Here is a tiny trained network, its code and every weight. The questions are about switching its units off for an input and a class, where a switched-off unit gives its printed mean instead of its output.

import numpy as np


def w(rows, s, z=0):
    codes = np.array(rows[::2]) - 128.0
    scale = np.full(codes.shape[1], s)
    scale[-1] = z or s
    return codes * scale


def norm(h):
    return h / np.sqrt((h * h).mean(-1, keepdims=True) + 1e-5)


def f(y):
    return np.maximum(y, 0)


def log_softmax(a):
    a = a - a.max(-1, keepdims=True)
    return a - np.log(np.exp(a).sum(-1, keepdims=True))


def net(x, mask):
    res = np.array(x, float).reshape(1, 3) / 4 @ E
    u = 0
    for l in range(4):
        y = f(norm(res) @ A[l][:, :-1].T + A[l][:, -1])
        res = res + np.where(mask[u : u + 8], y, B[l][:, -1]) @ B[l][:, :-1]
        u += 8
    return log_softmax(norm(res)[-1] @ U[:, :-1].T + U[:, -1])


A, B = {}, {}
E = w([
[131,173,224,213,95,124,191,131,51,148,171,58],'x0',
[117,42,101,57,2,209,195,178,89,104,206,142],'x1',
[170,85,185,154,125,132,184,158,217,239,104,188],'x2',
],0.0093)
A[0] = w([
[252,94,141,158,155,37,197,182,163,203,67,186,175],'0.n0',
[95,81,136,33,23,197,217,132,132,74,202,158,226],'0.n1',
[150,67,139,49,142,127,55,153,156,150,106,130,37],'0.n2',
[74,113,102,31,176,76,63,34,54,9,155,52,3],'0.n3',
[89,206,139,112,118,123,85,23,94,6,188,29,35],'0.n4',
[147,189,240,139,100,168,141,119,75,181,182,40,205],'0.n5',
[131,189,137,151,195,95,149,89,141,124,111,168,8],'0.n6',
[150,143,58,76,134,114,83,156,234,86,136,172,191],'0.n7',
],0.0031,0.0044)
B[0] = w([
[55,165,68,116,168,98,149,190,55,84,93,114,212],'0.n0',
[183,126,174,139,166,2,80,81,131,104,86,105,253],'0.n1',
[101,126,111,207,92,175,123,109,131,130,129,111,136],'0.n2',
[83,137,102,150,155,121,162,194,74,157,83,171,175],'0.n3',
[116,142,89,139,154,143,172,207,86,154,70,150,182],'0.n4',
[84,82,42,159,119,191,57,93,168,139,89,124,241],'0.n5',
[127,157,141,129,107,105,89,117,113,139,123,167,138],'0.n6',
[111,128,118,230,99,186,107,100,102,156,150,76,195],'0.n7',
],0.0067,0.0061)
A[1] = w([
[193,89,150,153,114,56,101,106,141,77,135,130,27],'1.n0',
[132,187,239,189,70,190,218,128,76,151,203,53,46],'1.n1',
[139,40,111,63,35,141,175,173,112,95,188,127,24],'1.n2',
[135,86,45,2,139,194,91,117,217,103,136,221,42],'1.n3',
[167,71,150,65,39,175,179,114,116,97,191,146,51],'1.n4',
[135,51,133,69,54,154,183,159,104,116,181,126,2],'1.n5',
[92,138,94,192,146,116,111,140,99,151,61,136,160],'1.n6',
[147,92,187,143,118,166,237,211,236,247,122,218,11],'1.n7',
],0.0077,0.0036)
B[1] = w([
[169,115,140,109,122,150,169,97,114,162,143,168,148],'1.n0',
[80,65,58,181,100,202,77,118,201,149,115,138,198],'1.n1',
[163,189,224,114,130,89,110,91,166,111,109,156,189],'1.n2',
[80,107,108,224,70,189,137,119,171,162,150,79,172],'1.n3',
[139,211,161,136,134,83,94,121,184,136,149,132,176],'1.n4',
[155,164,187,119,165,107,96,92,151,104,133,122,175],'1.n5',
[177,92,149,73,76,113,132,122,146,157,161,139,246],'1.n6',
[106,127,56,72,185,77,194,170,1,38,96,107,199],'1.n7',
],0.0092,0.011)
A[2] = w([
[160,144,118,120,121,151,176,165,107,155,198,178,81],'2.n0',
[61,203,78,69,110,197,113,155,32,3,189,115,2],'2.n1',
[123,145,83,52,95,126,94,133,124,153,190,114,163],'2.n2',
[140,102,149,140,119,159,141,174,140,127,151,158,50],'2.n3',
[196,82,164,56,78,128,125,144,108,161,178,146,113],'2.n4',
[81,90,143,194,123,208,152,156,161,146,177,107,20],'2.n5',
[129,111,158,143,138,126,169,183,127,147,143,161,89],'2.n6',
[138,101,156,39,98,152,117,176,156,139,151,115,95],'2.n7',
],0.0073,0.0028)
B[2] = w([
[105,72,121,80,134,154,109,82,112,157,127,143,136],'2.n0',
[123,92,90,87,172,46,255,209,60,95,47,165,255],'2.n1',
[149,87,153,143,141,146,180,124,114,133,117,135,193],'2.n2',
[112,145,130,140,148,124,125,119,125,108,135,101,130],'2.n3',
[98,80,152,109,146,182,150,104,126,122,168,150,182],'2.n4',
[118,84,97,170,113,159,84,73,127,167,138,154,212],'2.n5',
[127,122,133,121,130,129,127,139,104,64,128,83,148],'2.n6',
[117,142,130,111,135,164,160,93,136,88,164,172,141],'2.n7',
],0.0076,0.004)
A[3] = w([
[147,202,172,122,172,125,111,120,169,140,159,139,30],'3.n0',
[205,254,192,101,203,54,56,109,187,189,121,127,2],'3.n1',
[127,185,123,125,117,156,155,161,127,146,157,135,77],'3.n2',
[130,144,201,79,33,151,121,178,125,89,134,123,51],'3.n3',
[166,81,184,101,127,145,173,83,130,94,132,122,120],'3.n4',
[128,121,107,113,116,110,169,218,81,125,132,76,64],'3.n5',
[159,141,146,114,96,127,122,143,136,131,154,106,46],'3.n6',
[105,129,60,165,109,205,101,157,212,130,133,145,26],'3.n7',
],0.0077,0.0026)
B[3] = w([
[152,156,169,137,161,99,149,133,150,84,100,110,169],'3.n0',
[140,155,253,100,58,133,182,80,175,22,210,147,254],'3.n1',
[126,111,129,140,155,136,147,159,164,103,135,131,128],'3.n2',
[129,184,189,160,235,118,131,92,159,116,139,140,150],'3.n3',
[137,134,150,75,111,195,121,107,115,183,160,173,163],'3.n4',
[168,142,97,66,189,113,125,87,109,118,100,119,189],'3.n5',
[123,126,138,123,149,97,129,111,125,162,121,139,136],'3.n6',
[70,109,145,207,67,188,98,138,103,152,134,63,179],'3.n7',
],0.0071,0.0093)
U = w([
[148,186,246,110,132,81,109,74,196,69,140,134,174],'0',
[122,123,65,77,187,64,181,183,34,95,64,114,183],'1',
[82,85,75,240,81,203,55,107,187,155,109,88,155],'2',
[151,93,156,56,122,209,136,112,104,175,187,175,101],'3',
[154,169,119,116,135,151,92,218,136,154,196,122,1],'4',
[148,186,121,123,134,139,87,234,125,175,213,137,13],'5',
],0.013,0.0051)

Each question gives the input, the list of numbers given to net, and the class t.
The units are the neurons (one row each of A and B). Each row of codes is followed by its name. A weight is (code - 128) times the scale printed after its matrix; where a second scale follows, it is the last column's (A, B and U).
mask holds one flag per neuron, layer by layer. A switched-off neuron (its flag False) gives its mean, the last column of its row in B, instead of its output. The means were averaged over made-up inputs and are rounded, as every weight is.
A unit's drop is (log p(t) with every unit on - log p(t) with that unit switched off) / (log p(t) with every unit on - log p(t) with every unit switched off).
The circuit of an input: a set's keep is (log p(t) with only the set's units on - log p(t) with every unit switched off) / (log p(t) with every unit on - log p(t) with every unit switched off). Starting from the 12 units with the biggest drops (on a tie, the unit counted first), units are removed one at a time, each time the one whose removal leaves the highest keep (on an exact tie, the one counted first), for as long as the keep stays at least 0.8.
circuit, biggest first: the units of the circuit, biggest drop first
unit that matters most: the unit with the biggest drop
top k neurons: the k neurons with the biggest drops, biggest first
top k neurons in layer l: the k neurons of layer l with the biggest drops, biggest first
drop of u: that unit's drop, to one decimal
input [7,1,-4], class 2: circuit, biggest first -> (1.n1)
input [8,8,-6], class 0: top 3 neurons -> (1.n2; 1.n5; 0.n7)
input [-8,-7,4], class 2: top 2 neurons -> (0.n1; 1.n3)
input [0,-2,-2], class 3: top 2 neurons -> (1.n6; 1.n7)
input [-2,-7,8], class 1: circuit, biggest first -> (1.n7; 0.n1)
input [-3,-1,-3], class 3: top 2 neurons in layer 1 -> (1.n6; 1.n7)
input [-8,7,-7], class 2: top 2 neurons -> (1.n3; 1.n7)
input [1,3,-3], class 3: top 2 neurons -> (0.n1; 1.n7)
input [-6,8,8], class 0: top 2 neurons -> (1.n2; 1.n4)
input [-1,3,-1], class 3: top 3 neurons -> (0.n1; 1.n0; 2.n4)
input [3,3,-1], class 3: top 4 neurons -> (0.n1; 0.n7; 1.n0; 0.n5)
input [-8,8,-7], class 0: top 4 neurons -> (1.n2; 0.n5; 1.n1; 1.n7)
input [3,-2,2], class 3: top 3 neurons -> (1.n6; 0.n5; 1.n1)
input [8,3,4], class 2: circuit, biggest first -> (1.n1)
input [2,3,-3], class 3: top 2 neurons -> (1.n7; 0.n1)
input [3,1,-2], class 3: top 3 neurons -> (0.n5; 1.n7; 1.n1)
input [-7,3,7], class 1: top 2 neurons -> (1.n7; 0.n5)
input [-1,-3,-3], class 3: top 3 neurons -> (1.n6; 1.n7; 0.n0)
input [2,0,-1], class 3: top 2 neurons -> (1.n6; 1.n1)
input [-6,-4,4], class 2: unit that matters most -> 0.n1
input [0,1,5], class 1: drop of 1.n7 -> 0.3
input [-4,8,-6], class 0: drop of 1.n2 -> 0.1
input [0,6,-4], class 0: drop of 3.n1 -> 0.0
input [-3,4,0], class 0: drop of 0.n5 -> 2.5
